Here is a tiny trained network, its code and every weight. The questions are about switching its units off for an input and a class, where a switched-off unit gives its printed mean instead of its output.

import numpy as np


def w(rows, s, z=0):
    codes = np.array(rows[::2]) - 128.0
    scale = np.full(codes.shape[1], s)
    scale[-1] = z or s
    return codes * scale


def f(y):
    return np.maximum(y, 0)


def log_softmax(a):
    a = a - a.max(-1, keepdims=True)
    return a - np.log(np.exp(a).sum(-1, keepdims=True))


def net(x, mask):
    res = np.array(x, float).reshape(1, 2) / 4 @ E
    y = f(res @ A[0][:, :-1].T + A[0][:, -1])
    res = res + np.where(mask, y, B[0][:, -1]) @ B[0][:, :-1]
    return log_softmax(res[-1] @ U[:, :-1].T + U[:, -1])


A, B = {}, {}
E = w([
[84,196,128,236,147,106,189,162,148],'x0',
[114,111,247,171,80,195,114,105,184],'x1',
],0.013)
A[0] = w([
[90,138,211,237,64,152,136,121,179,247],'neuron 1',
[91,226,77,133,164,71,255,197,111,228],'neuron 2',
[117,163,137,225,74,180,174,89,144,135],'neuron 3',
[196,116,185,106,108,193,121,81,157,230],'neuron 4',
[149,186,69,177,204,91,150,164,124,197],'neuron 5',
[76,91,209,130,62,124,130,150,166,143],'neuron 6',
[121,114,212,121,76,190,30,91,187,209],'neuron 7',
[182,113,120,67,159,103,42,94,109,158],'neuron 8',
[171,106,45,85,144,101,114,101,98,252],'neuron 9',
[172,97,129,72,134,141,53,122,86,188],'neuron 10',
[80,191,190,166,108,148,156,162,157,167],'neuron 11',
],0.0084,0.0035)
B[0] = w([
[128,170,187,151,118,140,250,58,214,253],'neuron 1',
[106,141,207,27,211,48,168,195,131,233],'neuron 2',
[8,94,135,170,153,131,128,100,202,199],'neuron 3',
[157,93,60,141,29,124,138,124,93,213],'neuron 4',
[168,217,167,31,201,38,145,184,180,203],'neuron 5',
[160,255,121,114,59,144,170,98,114,198],'neuron 6',
[160,149,63,99,73,173,159,103,87,245],'neuron 7',
[111,91,119,125,86,92,41,159,47,214],'neuron 8',
[52,106,24,57,119,20,68,140,49,228],'neuron 9',
[122,65,59,109,60,94,65,157,67,217],'neuron 10',
[83,134,201,237,179,116,180,38,218,202],'neuron 11',
],0.0076,0.013)
U = w([
[141,212,99,37,203,102,165,234,75,169],'0',
[89,2,31,127,106,111,47,146,53,174],'1',
[120,178,109,214,95,204,216,18,155,95],'2',
[253,134,101,86,70,196,190,146,81,131],'3',
[102,150,193,147,223,116,190,145,208,155],'4',
[141,151,151,175,170,221,68,186,113,2],'5',
],0.0069,0.0029)

Each question gives the input, the list of numbers given to net, and the class t.
The units are the neurons (one row each of A and B). Each row of codes is followed by its name. A weight is (code - 128) times the scale printed after its matrix; where a second scale follows, it is the last column's (A, B and U).
mask holds one flag per neuron, in row order. A switched-off neuron (its flag False) gives its mean, the last column of its row in B, instead of its output. The means were averaged over made-up inputs and are rounded, as every weight is.
A unit's drop is (log p(t) with every unit on - log p(t) with that unit switched off) / (log p(t) with every unit on - log p(t) with every unit switched off).
The circuit of an input: a set's keep is (log p(t) with only the set's units on - log p(t) with every unit switched off) / (log p(t) with every unit on - log p(t) with every unit switched off). Starting from all 11 units, units are removed one at a time, each time the one whose removal leaves the highest keep (on an exact tie, the one counted first), for as long as the keep stays at least 0.8.
units of the circuit, in order: the units of the circuit, biggest drop first
k most important neurons: the k neurons with the biggest drops, biggest first
drop when u is switched off: that unit's drop, to one decimal
input [3,-1], class 4: units of the circuit, in order => neuron 9; neuron 7
input [-1,2], class 2: units of the circuit, in order => neuron 2; neuron 9
input [5,-2], class 4: units of the circuit, in order => neuron 9; neuron 7
input [-2,-5], class 1: 3 most important neurons => neuron 1; neuron 9; neuron 6
input [1,1], class 2: 2 most important neurons => neuron 2; neuron 5
input [-3,5], class 2: 2 most important neurons => neuron 2; neuron 1
input [-5,4], class 3: 2 most important neurons => neuron 9; neuron 7
input [2,2], class 2: 2 most important neurons => neuron 2; neuron 5
input [-2,-4], class 1: most important neuron => neuron 1
input [-1,1], class 3: drop when neuron 5 is switched off => -0.1
input [5,1], class 4: drop when neuron 2 is switched off => 0.0
input [6,-3], class 4: drop when neuron 11 is switched off => 0.2
input [-2,4], class 2: drop when neuron 9 is switched off => 0.1
